[[-206, -3, 97, 95, 133, -230, -21, 106, 235, 219],
[-339, -27, -87, 321, 168, 70, 67, -76, -128, -362],
[-268, 25, -179, 140, 3, 46, 41, 200, -151, 326],
[-41, -12, -41, 51, 48, 116, -43, 136, -58, -117],
[-492, -84, 123, 244, 101, 48, -4, 23, -202, 26],
[202, 63, 257, -22, -288, 86, -28, -107, -43, -278],
[-343, -69, 284, -145, 130, -77, -200, -130, -11, -179],
[-358, -13, 139, -43, -80, 28, -148, 231, -300, 274],
[-12, -26, 188, -432, -222, 54, -216, 171, 43, 409]]
->
[[202, 63, 257, -22, -288, 86, -28, -107, -43, -278],
[-12, -26, 188, -432, -222, 54, -216, 171, 43, 409],
[-41, -12, -41, 51, 48, 116, -43, 136, -58, -117],
[-206, -3, 97, 95, 133, -230, -21, 106, 235, 219],
[-268, 25, -179, 140, 3, 46, 41, 200, -151, 326],
[-339, -27, -87, 321, 168, 70, 67, -76, -128, -362],
[-343, -69, 284, -145, 130, -77, -200, -130, -11, -179],
[-358, -13, 139, -43, -80, 28, -148, 231, -300, 274],
[-492, -84, 123, 244, 101, 48, -4, 23, -202, 26]]

[[252, 213, 304, 425],
[75, 56, 72, 168],
[61, 78, 124, 69],
[91, 111, 80, 169],
[147, 114, 173, 338],
[193, 155, 215, 253]]
->
[[252, 213, 304, 425],
[193, 155, 215, 253],
[147, 114, 173, 338],
[91, 111, 80, 169],
[75, 56, 72, 168],
[61, 78, 124, 69]]

[[22, 339, 42, -463],
[233, -324, -40, 418]]
->
[[233, -324, -40, 418],
[22, 339, 42, -463]]

[[-93, -8, 167, 230, -178, 39, -188, 73],
[-107, -50, 157, 173, 69, 192, 118, 112],
[110, 128, 52, -32, -145, 94, -43, -67],
[-80, -166, -64, 29, 107, -254, -187, 182],
[-148, -110, 25, 61, 203, -50, 41, 184],
[-97, -152, -290, -186, 240, -350, -51, -35],
[-108, 14, 19, 138, 61, 0, 104, 66],
[-42, -12, -147, -103, 180, -115, 120, 46],
[-53, 8, -294, -191, 92, -203, 4, -194],
[47, 93, -203, -281, 14, 121, 81, -515],
[-110, -116, -209, -100, 197, 40, 223, -143],
[-81, 5, -7, 9, 75, 64, 61, -70]]
->
[[110, 128, 52, -32, -145, 94, -43, -67],
[47, 93, -203, -281, 14, 121, 81, -515],
[-42, -12, -147, -103, 180, -115, 120, 46],
[-53, 8, -294, -191, 92, -203, 4, -194],
[-80, -166, -64, 29, 107, -254, -187, 182],
[-81, 5, -7, 9, 75, 64, 61, -70],
[-93, -8, 167, 230, -178, 39, -188, 73],
[-97, -152, -290, -186, 240, -350, -51, -35],
[-107, -50, 157, 173, 69, 192, 118, 112],
[-108, 14, 19, 138, 61, 0, 104, 66],
[-110, -116, -209, -100, 197, 40, 223, -143],
[-148, -110, 25, 61, 203, -50, 41, 184]]

[[-307, -60, -78, -147, -117, -291, 15, -196],
[-258, 104, -61, -21, 70, -194, -32, -260],
[23, -229, -347, -404, -292, -133, 53, 107],
[192, -499, -204, -447, -179, -46, -280, 98],
[-81, -40, -82, 58, -426, -68, 234, -43],
[111, -456, 65, -275, -479, -229, 20, 207],
[-5, 97, 173, -50, 402, -142, -313, -88],
[-33, -138, 73, -223, 20, 6, -126, -373],
[116, 74, -136, -204, 57, -138, 75, -4]]
->
[[192, -499, -204, -447, -179, -46, -280, 98],
[116, 74, -136, -204, 57, -138, 75, -4],
[111, -456, 65, -275, -479, -229, 20, 207],
[23, -229, -347, -404, -292, -133, 53, 107],
[-5, 97, 173, -50, 402, -142, -313, -88],
[-33, -138, 73, -223, 20, 6, -126, -373],
[-81, -40, -82, 58, -426, -68, 234, -43],
[-258, 104, -61, -21, 70, -194, -32, -260],
[-307, -60, -78, -147, -117, -291, 15, -196]]

[[90, -4, 309, 54, -180, 278, -120, 156, -33, -107],
[101, 36, 132, -446, 51, 306, 212, -114, -37, -44],
[13, -113, -88, -451, -88, -111, -260, 57, 2, -110],
[30, -108, -62, -367, -128, -113, -210, 29, -44, -32],
[70, 62, 174, -477, 66, 279, 257, -97, -53, -33],
[72, 70, 182, -10, -102, -95, -89, 82, 43, -179],
[74, 33, 117, 38, -139, -15, -152, 12, 4, -149],
[10, -87, -109, -396, -94, -136, -249, 50, -7, -59]]
->
[[101, 36, 132, -446, 51, 306, 212, -114, -37, -44],
[90, -4, 309, 54, -180, 278, -120, 156, -33, -107],
[74, 33, 117, 38, -139, -15, -152, 12, 4, -149],
[72, 70, 182, -10, -102, -95, -89, 82, 43, -179],
[70, 62, 174, -477, 66, 279, 257, -97, -53, -33],
[30, -108, -62, -367, -128, -113, -210, 29, -44, -32],
[13, -113, -88, -451, -88, -111, -260, 57, 2, -110],
[10, -87, -109, -396, -94, -136, -249, 50, -7, -59]]

[[-150, 490, -305, -54, -430, -201, 402, 318, 81],
[64, -397, 20, 231, 458, 492, 217, 239, -26]]
->
[[64, -397, 20, 231, 458, 492, 217, 239, -26],
[-150, 490, -305, -54, -430, -201, 402, 318, 81]]
